Below are the code and all the weights of a small trained network. Each question names an input and a class and asks about switching units off, where a switched-off unit gives its printed mean instead of its output.

import numpy as np


def w(rows, s, z=0):
    codes = np.array(rows[::2]) - 128.0
    scale = np.full(codes.shape[1], s)
    scale[-1] = z or s
    return codes * scale


def f(y):
    return y / 2 * (1 + np.tanh(0.7978845608 * (y + 0.044715 * y**3)))


def log_softmax(a):
    a = a - a.max(-1, keepdims=True)
    return a - np.log(np.exp(a).sum(-1, keepdims=True))


def net(x, mask):
    res = np.array(x, float).reshape(1, 7) / 4 @ E
    y = f(res @ A[0][:, :-1].T + A[0][:, -1])
    res = res + np.where(mask, y, B[0][:, -1]) @ B[0][:, :-1]
    return log_softmax(res[-1] @ U[:, :-1].T + U[:, -1])


A, B = {}, {}
E = w([
[246,204,128],'x0',
[172,92,84],'x1',
[99,185,253],'x2',
[137,61,136],'x3',
[124,82,55],'x4',
[67,22,141],'x5',
[41,187,31],'x6',
],0.0062)
A[0] = w([
[151,69,136,55],'n1',
[125,101,144,94],'n2',
[85,229,192,224],'n3',
[153,232,68,131],'n4',
[160,131,85,253],'n5',
[53,69,78,188],'n6',
[65,179,146,100],'n7',
[179,110,252,194],'n8',
],0.016,0.0047)
B[0] = w([
[119,183,167,154],'n1',
[114,180,115,135],'n2',
[199,7,177,249],'n3',
[216,133,92,230],'n4',
[160,33,118,198],'n5',
[108,33,88,255],'n6',
[167,43,185,177],'n7',
[3,96,59,241],'n8',
],0.022,0.0098)
U = w([
[30,126,98,186],'0',
[82,72,58,216],'1',
[196,124,116,181],'2',
[117,250,123,14],'3',
[110,232,163,3],'4',
[65,101,254,85],'5',
],0.008,0.003)

Each question gives the input, the list of numbers given to net, and the class t.
The units are the neurons (one row each of A and B). Each row of codes is followed by its name. A weight is (code - 128) times the scale printed after its matrix; where a second scale follows, it is the last column's (A, B and U).
mask holds one flag per neuron, in row order. A switched-off neuron (its flag False) gives its mean, the last column of its row in B, instead of its output. The means were averaged over made-up inputs and are rounded, as every weight is.
A unit's drop is (log p(t) with every unit on - log p(t) with that unit switched off) / (log p(t) with every unit on - log p(t) with every unit switched off).
The circuit of an input: a set's keep is (log p(t) with only the set's units on - log p(t) with every unit switched off) / (log p(t) with every unit on - log p(t) with every unit switched off). Starting from all 8 units, units are removed one at a time, each time the one whose removal leaves the highest keep (on an exact tie, the one counted first), for as long as the keep stays at least 0.8.
circuit, biggest first: the units of the circuit, biggest drop first
most important unit: the unit with the biggest drop
top k neurons: the k neurons with the biggest drops, biggest first
drop of u: that unit's drop, to one decimal
input [-2,-6,-1,-2,-3,-2,-2], class 5: circuit, biggest first	(n6, n4)
input [-4,-8,3,-4,-5,-6,1], class 5: circuit, biggest first	(n7)
input [-2,1,7,4,-5,7,5], class 5: circuit, biggest first	(n7, n4)
input [-3,0,5,4,-1,1,2], class 5: top 2 neurons	(n4, n5)
input [2,1,-3,8,-4,-7,-8], class 0: circuit, biggest first	(n3, n8, n6)
input [2,-4,5,6,0,0,3], class 5: top 2 neurons	(n6, n4)
input [3,-8,8,0,-8,6,-5], class 1: circuit, biggest first	(n8, n3)
input [-6,6,-4,-4,-2,4,-8], class 0: top 3 neurons	(n3, n1, n4)
input [-4,5,8,1,-1,-4,-5], class 0: top 2 neurons	(n8, n6)
input [-3,4,-4,5,-5,-3,-2], class 0: top 4 neurons	(n3, n4, n6, n7)
input [-1,2,-8,-3,4,-2,-4], class 2: top 3 neurons	(n8, n1, n6)
input [-4,7,3,-4,-8,-3,-2], class 5: top 3 neurons	(n6, n3, n4)
input [0,8,-8,-7,3,-4,1], class 2: top 2 neurons	(n8, n4)
input [6,-6,-5,-7,-7,-5,-2], class 2: circuit, biggest first	(n4)
input [8,4,-1,2,-7,1,2], class 2: top 2 neurons	(n6, n4)
input [8,8,1,0,-7,0,4], class 2: drop of n1	0.0
input [3,-7,7,5,7,-2,7], class 2: drop of n8	0.1
input [5,-2,5,7,-7,-7,-6], class 1: drop of n8	4.2
input [-3,-5,6,4,0,4,6], class 5: drop of n7	0.2
input [-6,4,7,0,1,-1,6], class 5: most important unit	n8
